What each symbol does to the elements:
f: J151->J551, J327->J490, J226->J874, J805->J632, J856->J76, J196->J672, J314->J549, J549->J662, J394->J196, J398->J440, J735->J856, J662->J255, J546->J875, J582->J48, J942->J662, J690->J76, J56->J983, J347->J394, J440->J151, J533->J632, J802->J213, J221->J614, J463->J672, J982->J735, J848->J410, J751->J802, J256->J458, J554->J398, J672->J470, J551->J458, J255->J139, J48->J65, J76->J875, J139->J533, J632->J942, J213->J327, J983->J690, J614->J848, J969->J314, J411->J221, J417->J690, J875->J440, J628->J400, J410->J221, J490->J394, J458->J554, J400->J628, J874->J417, J470->J751, J65->J554
t: J151->J614, J327->J470, J226->J983, J805->J805, J856->J417, J196->J327, J314->J398, J549->J400, J394->J632, J398->J582, J735->J76, J662->J628, J546->J848, J582->J440, J942->J255, J690->J735, J56->J196, J347->J533, J440->J546, J533->J805, J802->J139, J221->J411, J463->J942, J982->J490, J848->J76, J751->J394, J256->J690, J554->J458, J672->J347, J551->J546, J255->J969, J48->J151, J76->J856, J139->J314, J632->J662, J213->J672, J983->J982, J614->J256, J969->J628, J411->J56, J417->J213, J875->J410, J628->J65, J410->J554, J490->J751, J458->J875, J400->J48, J874->J802, J470->J347, J65->J551

In the rows, 519 stands for zero.

The rows follow the links: the fewer symbols apart two elements are, the more alike their rows tend to be.

Some elements and rows for them; each showing differs a little:
J632 -> [ 452,  278,  741,  748,  364,  444,  530,  510,  439,  559,  423,  636,  237,  741,  340,  603,  584,  678,  601,  628,  521,  577,  671,  525,  425,  452,  575,  562,  471,  824,  621,  686,  596,  811,  632,  542,  425,  503,  555,  450,  247,  707,  515,  501,  511,  329,  735,  364,  703,  324,  691,  531,  394,  720,  682]
J417 -> [ 587,  407,  492,  282,  701,  298,  300,  374,  763,  566,  591,  456,  623,  375,  487,  596,  486,   69,  453,  542,  537,  444,  694,  539,  571,  703,  550,  418,  717,  739,  598,  223,  370,  408,  262,  644,  428,  561,  360,  513,  460,  290,  513,  404,  572,  373,  435,  557,  495,  748,  512,  459,  373,  481,  437]
J221 -> [ 324,  850,  114,  516,  338,  619,  817,  533,  377,  683,  348,  515,  595,  402,  596,  521,  403,  433,  492,  158,  562,  399,  508,  669,  462,  613,  569,  496,  361,  450,  532,  515,  623,  480,  472,  478,  762,  379,  572,  461,  584,  306,  511,  747,  577,  524,  396,  664,  436,  374,  561,  603,  876,  598,  683]
J662 -> [ 441,  414,  828,  513,  427,  309,  664,  447,  401,  516,  286,  606,  188,  744,  319,  583,  515,  735,  557,  596,  558,  677,  525,  503,  450,  415,  529,  684,  231,  778,  569,  666,  638,  563,  485,  428,  498,  709,  614,  465,  367,  772,  438,  408,  506,  796,  530,  357,  570,  378,  416,  563,  598,  514,  346]
J196 -> [ 511,  277,  327,  404,  360,  710,  488,  495,  419,  398,  341,  517,  659,  506,  540,  524,  407,  921,  487,  627,  739,  374,  566,  685,  293,  528,  336,  622,  510,  499,  640,  609,  449,  774,  539,  762,  456,  367,  313,  536,  643,  374,  471,  667,  454,  565,  426,  800,  601,  388,  672,  585,  234,  372,  690]
J56 -> [ 312,  590,  171,  525,  286,  731,  810,  462,  380,  630,  336,  538,  664,  449,  539,  424,  416,  560,  467,  337,  678,  250,  536,  686,  397,  614,  360,  498,  583,  569,  511,  397,  603,  568,  372,  614,  611,  431,  340,  562,  675,  224,  545,  764,  424,  450,  555,  753,  481,  396,  746,  528,  626,  399,  559]
J226 -> [ 477,  475,  408,  480,  535,  457,  565,  465,  732,  604,  506,  420,  630,  447,  461,  481,  360,   74,  522,  379,  555,  308,  546,  453,  592,  655,  505,  390,  911,  795,  411,  177,  543,  494,  145,  551,  505,  537,  343,  583,  484,  420,  542,  496,  333,  332,  597,  530,  506,  638,  730,  377,  463,  353,  460]
J490 -> [ 576,  206,  423,  494,  414,  720,  383,  439,  400,  417,  511,  569,  702,  516,  545,  436,  566,  878,  509,  735,  633,  396,  622,  656,  320,  479,  250,  596,  604,  476,  617,  588,  360,  658,  583,  848,  347,  448,  286,  554,  673,  343,  554,  547,  457,  446,  574,  753,  633,  527,  652,  546,  161,  348,  538]
J394 -> [ 537,  211,  476,  552,  361,  673,  404,  524,  415,  384,  456,  554,  544,  603,  482,  543,  511,  916,  494,  725,  640,  479,  620,  619,  332,  460,  360,  635,  531,  525,  632,  679,  417,  842,  649,  772,  316,  385,  356,  546,  527,  521,  515,  591,  471,  459,  582,  674,  679,  415,  708,  606,  183,  442,  717]
J400 -> [ 479,  486,  684,  602,  474,  574,  757,  485,  480,  361,  453,  600,  319,  620,  452,  248,  516,  696,  630,  612,  478,  636,  376,  400,  638,  363,  491,  520,  329,  686,  300,  546,  701,  477,  456,  353,  499,  735,  631,  682,  654,  796,  484,  510,  442,  768,  601,  494,  462,  429,  251,  528,  680,  402,   95]
J48 -> [ 566,  578,  615,  745,  534,  733,  647,  630,  560,  364,  657,  528,  474,  525,  611,  157,  584,  597,  560,  523,  416,  574,  229,  278,  740,  354,  531,  405,  545,  336,  176,  511,  680,  464,  583,  305,  519,  584,  645,  735,  718,  795,  622,  586,  414,  597,  629,  465,  470,  541,  313,  446,  712,  421,  259]

Each walk starts at a row. The symbols on each line, taken left to right, move it on to the next element.
Each answer is a row, close to the row of the element it stands for.
---
[ 557,  329,  556,  272,  554,  294,  333,  493,  418,  446,  279,  575,  366,  569,  446,  733,  437,  794,  523,  622,  689,  675,  625,  578,  364,  487,  598,  705,  269,  601,  798,  681,  451,  752,  563,  602,  459,  560,  510,  382,  378,  722,  338,  513,  615,  763,  283,  531,  576,  410,  476,  713,  308,  555,  633]
t t f f t -> [ 445,  376,  704,  819,  396,  461,  521,  580,  516,  600,  530,  592,  300,  654,  367,  557,  611,  474,  654,  602,  433,  526,  600,  485,  542,  512,  590,  452,  644,  774,  504,  620,  587,  857,  594,  535,  440,  510,  605,  508,  249,  643,  595,  557,  507,  117,  817,  362,  696,  395,  806,  476,  432,  705,  741]
f t f t f t f f -> [ 613,  771,  447,  692,  565,  720,  566,  778,  554,  414,  735,  506,  553,  401,  746,  280,  549,  436,  574,  384,  399,  588,  317,  371,  731,  447,  642,  398,  520,  188,  278,  526,  625,  446,  693,  243,  624,  442,  770,  656,  693,  663,  572,  604,  549,  440,  524,  492,  443,  570,  322,  490,  733,  527,  525]
---
[ 404,  498,  340,  551,  491,  599,  656,  370,  569,  604,  526,  543,  627,  414,  455,  379,  527,  266,  531,  432,  578,  215,  596,  607,  520,  643,  369,  370,  792,  811,  423,  204,  520,  476,  277,  649,  518,  559,  289,  620,  636,  219,  603,  529,  429,  244,  662,  675,  494,  579,  680,  459,  557,  349,  357]
t t t t t f f t -> [ 495,  476,  698,  522,  494,  472,  705,  469,  497,  344,  386,  595,  281,  597,  412,  291,  484,  717,  603,  573,  540,  584,  389,  377,  612,  364,  566,  536,  310,  727,  377,  541,  703,  497,  436,  322,  504,  751,  614,  672,  588,  830,  461,  511,  466,  815,  538,  486,  455,  414,  274,  576,  664,  413,  128]
t t f t t f t -> [ 255,  774,  196,  515,  314,  653,  842,  524,  326,  675,  334,  515,  604,  469,  564,  511,  402,  497,  460,  217,  568,  370,  522,  727,  426,  612,  515,  537,  427,  535,  531,  471,  642,  520,  440,  555,  785,  397,  494,  443,  650,  287,  524,  724,  521,  569,  465,  684,  470,  351,  652,  622,  837,  566,  681]
---
[ 586,  213,  501,  495,  471,  584,  328,  587,  437,  414,  418,  547,  518,  587,  514,  638,  508,  853,  506,  704,  672,  546,  610,  567,  342,  483,  459,  606,  498,  505,  706,  735,  420,  872,  650,  738,  378,  402,  391,  501,  442,  602,  481,  629,  476,  462,  456,  583,  696,  401,  711,  625,  154,  485,  800]
f f t t t f t f -> [ 509,  350,  748,  421,  460,  257,  522,  416,  414,  537,  251,  573,  247,  746,  352,  710,  472,  758,  530,  617,  566,  694,  634,  555,  415,  486,  604,  696,  228,  742,  693,  686,  571,  666,  557,  498,  467,  632,  588,  342,  296,  718,  391,  431,  631,  767,  475,  414,  555,  332,  468,  631,  520,  627,  519]
---
[ 610,  249,  429,  257,  532,  485,  339,  526,  455,  388,  352,  467,  593,  527,  519,  686,  401,  824,  499,  631,  717,  558,  579,  567,  331,  530,  517,  645,  436,  485,  734,  670,  404,  796,  524,  729,  393,  412,  352,  493,  468,  595,  392,  612,  531,  658,  295,  665,  602,  445,  597,  672,  176,  433,  724]
f t f f f f -> [ 622,  212,  440,  369,  501,  587,  272,  517,  495,  391,  409,  504,  653,  535,  567,  569,  402,  876,  473,  700,  675,  498,  604,  620,  319,  471,  412,  624,  547,  401,  686,  694,  372,  782,  600,  762,  356,  377,  343,  477,  538,  566,  430,  603,  480,  585,  381,  692,  604,  475,  643,  641,  166,  406,  719]
f t f t f t f f -> [ 686,  239,  432,  232,  635,  373,  295,  527,  658,  478,  474,  398,  720,  465,  495,  711,  274,  447,  454,  578,  718,  481,  570,  498,  403,  602,  498,  548,  735,  551,  630,  427,  365,  619,  351,  700,  395,  455,  325,  454,  394,  492,  455,  534,  432,  603,  305,  568,  563,  636,  678,  529,  134,  357,  635]
---
[ 595,  133,  484,  422,  472,  628,  331,  500,  520,  425,  457,  433,  733,  565,  572,  568,  424,  807,  480,  667,  686,  436,  575,  550,  340,  516,  365,  609,  688,  406,  615,  611,  393,  746,  515,  790,  318,  366,  251,  504,  503,  483,  530,  567,  420,  547,  447,  672,  650,  485,  745,  501,   84,  336,  720]
t f f f f f f f -> [ 635,  217,  357,  355,  496,  621,  346,  535,  450,  368,  434,  459,  708,  511,  535,  537,  468,  845,  462,  692,  700,  403,  543,  604,  319,  526,  356,  605,  536,  428,  665,  609,  406,  713,  510,  776,  348,  408,  258,  529,  576,  476,  483,  597,  470,  584,  397,  722,  603,  450,  660,  595,  157,  354,  697]
f t t t t f f f -> [ 473,  256,  753,  785,  399,  429,  557,  585,  490,  635,  476,  542,  335,  677,  371,  663,  518,  619,  561,  627,  500,  542,  632,  519,  480,  501,  582,  553,  612,  748,  569,  636,  540,  800,  596,  561,  415,  475,  578,  413,  217,  687,  550,  479,  434,  233,  775,  313,  746,  356,  809,  433,  340,  681,  764]
---
[ 627,  270,  602,  377,  552,  360,  423,  570,  747,  624,  461,  323,  715,  513,  453,  715,  247,  306,  479,  478,  629,  487,  528,  425,  501,  609,  503,  538,  889,  594,  518,  397,  418,  543,  267,  591,  411,  479,  339,  365,  325,  525,  521,  477,  312,  575,  428,  416,  590,  565,  816,  370,  223,  362,  628]
f t f f f t -> [ 479,  354,  889,  572,  432,  311,  586,  559,  613,  762,  449,  387,  538,  751,  362,  772,  350,  500,  481,  538,  496,  636,  553,  496,  435,  461,  430,  653,  712,  631,  524,  547,  516,  417,  397,  470,  511,  535,  556,  185,  221,  609,  488,  360,  342,  710,  589,  200,  586,  476,  787,  308,  470,  555,  589]
f t t f f t t -> [ 418,  479,  888,  499,  445,  369,  713,  485,  490,  556,  381,  542,  365,  775,  390,  564,  440,  724,  516,  584,  535,  656,  469,  446,  446,  386,  432,  711,  366,  664,  488,  578,  608,  266,  412,  363,  615,  730,  645,  347,  466,  728,  463,  369,  406,  976,  533,  299,  440,  421,  420,  445,  688,  454,  232]
---
[ 552,  690,  750,  740,  525,  663,  590,  681,  574,  655,  778,  414,  680,  564,  630,  505,  597,  564,  499,  465,  346,  623,  309,  404,  580,  362,  414,  544,  699,  117,  331,  606,  511,  204,  657,  353,  584,  430,  690,  368,  558,  590,  587,  394,  387,  619,  584,  296,  457,  638,  534,  305,  683,  544,  550]
t f f f f t t -> [ 594,  755,  619,  740,  567,  671,  506,  735,  560,  615,  844,  422,  701,  494,  701,  453,  671,  534,  498,  467,  302,  632,  315,  429,  648,  433,  482,  495,  612,   38,  344,  617,  456,  217,  716,  364,  613,  395,  695,  445,  575,  541,  610,  436,  501,  484,  601,  405,  492,  650,  516,  299,  668,  583,  569]
t t f t t t f t -> [ 615,  866,  470,  596,  672,  579,  385,  670,  549,  522,  781,  477,  611,  409,  740,  509,  659,  454,  484,  423,  335,  669,  378,  437,  688,  487,  658,  407,  476,   53,  475,  607,  477,  350,  787,  379,  649,  418,  756,  520,  566,  536,  546,  516,  662,  433,  455,  466,  430,  651,  318,  551,  718,  730,  635]
---
[ 574,  374,  498,  416,  610,  347,  473,  532,  765,  639,  518,  361,  659,  446,  485,  605,  280,   80,  495,  396,  531,  377,  549,  421,  574,  674,  552,  393,  893,  747,  433,  196,  474,  494,  186,  550,  480,  547,  359,  484,  400,  466,  534,  496,  343,  434,  546,  418,  534,  653,  707,  404,  359,  379,  489]
t t t t t -> [ 581,  663,  689,  806,  515,  746,  615,  667,  541,  562,  825,  463,  687,  566,  655,  396,  617,  622,  512,  517,  345,  604,  266,  416,  641,  325,  400,  487,  692,  136,  264,  576,  519,  225,  686,  361,  577,  433,  697,  469,  626,  553,  655,  404,  381,  549,  669,  369,  483,  641,  534,  265,  654,  495,  479]
t f t t t -> [ 527,  642,  384,  384,  667,  408,  401,  272,  568,  533,  633,  619,  484,  385,  496,  450,  726,  181,  506,  563,  423,  396,  721,  610,  574,  665,  526,  443,  508,  699,  608,  272,  391,  330,  466,  630,  508,  635,  378,  621,  607,  139,  567,  366,  707,  282,  554,  668,  452,  742,  352,  597,  520,  538,  312]
---
[ 444,  466,  837,  565,  419,  407,  732,  438,  474,  528,  412,  552,  319,  732,  357,  434,  479,  767,  567,  599,  554,  628,  431,  438,  557,  369,  395,  642,  325,  701,  399,  594,  670,  346,  496,  344,  535,  748,  620,  440,  511,  744,  484,  396,  396,  904,  624,  357,  446,  390,  360,  439,  700,  430,  134]
t f t f f f t t -> [ 517,  924,  336,  454,  633,  488,  431,  559,  457,  550,  656,  554,  509,  346,  669,  580,  702,  387,  438,  368,  359,  597,  540,  605,  564,  588,  669,  484,  276,  233,  677,  588,  457,  375,  713,  470,  683,  475,  689,  523,  579,  319,  510,  532,  799,  397,  364,  571,  422,  635,  271,  625,  743,  750,  631]
f t f f f t t -> [ 564,  855,  232,  384,  733,  439,  389,  534,  589,  476,  582,  539,  423,  287,  633,  486,  576,  159,  526,  405,  430,  501,  498,  478,  711,  669,  786,  336,  416,  514,  569,  383,  547,  565,  544,  429,  581,  509,  632,  687,  582,  461,  524,  655,  758,  360,  333,  627,  440,  593,  240,  732,  702,  672,  559]
---
[ 456,  450,  396,  565,  478,  659,  519,  243,  451,  509,  611,  654,  601,  456,  473,  337,  726,  508,  536,  638,  529,  274,  674,  685,  461,  607,  258,  462,  603,  651,  548,  376,  423,  429,  475,  763,  377,  587,  271,  666,  745,   97,  629,  441,  559,  279,  685,  746,  508,  642,  571,  532,  400,  397,  347]
t t t t t f -> [ 436,  421,  857,  445,  466,  251,  610,  455,  465,  638,  318,  514,  324,  759,  339,  719,  441,  650,  493,  536,  553,  704,  567,  537,  424,  453,  511,  685,  360,  698,  627,  634,  529,  431,  411,  383,  542,  661,  633,  287,  315,  698,  408,  373,  502,  894,  485,  286,  521,  395,  562,  488,  589,  527,  399]
t t f f t t f t -> [ 621,  889,  457,  568,  670,  517,  354,  627,  526,  514,  773,  513,  547,  350,  737,  542,  680,  383,  469,  438,  352,  614,  485,  518,  656,  532,  662,  415,  430,  138,  536,  597,  478,  298,  784,  403,  614,  420,  715,  490,  573,  452,  549,  480,  738,  428,  442,  446,  413,  679,  288,  524,  682,  722,  618]
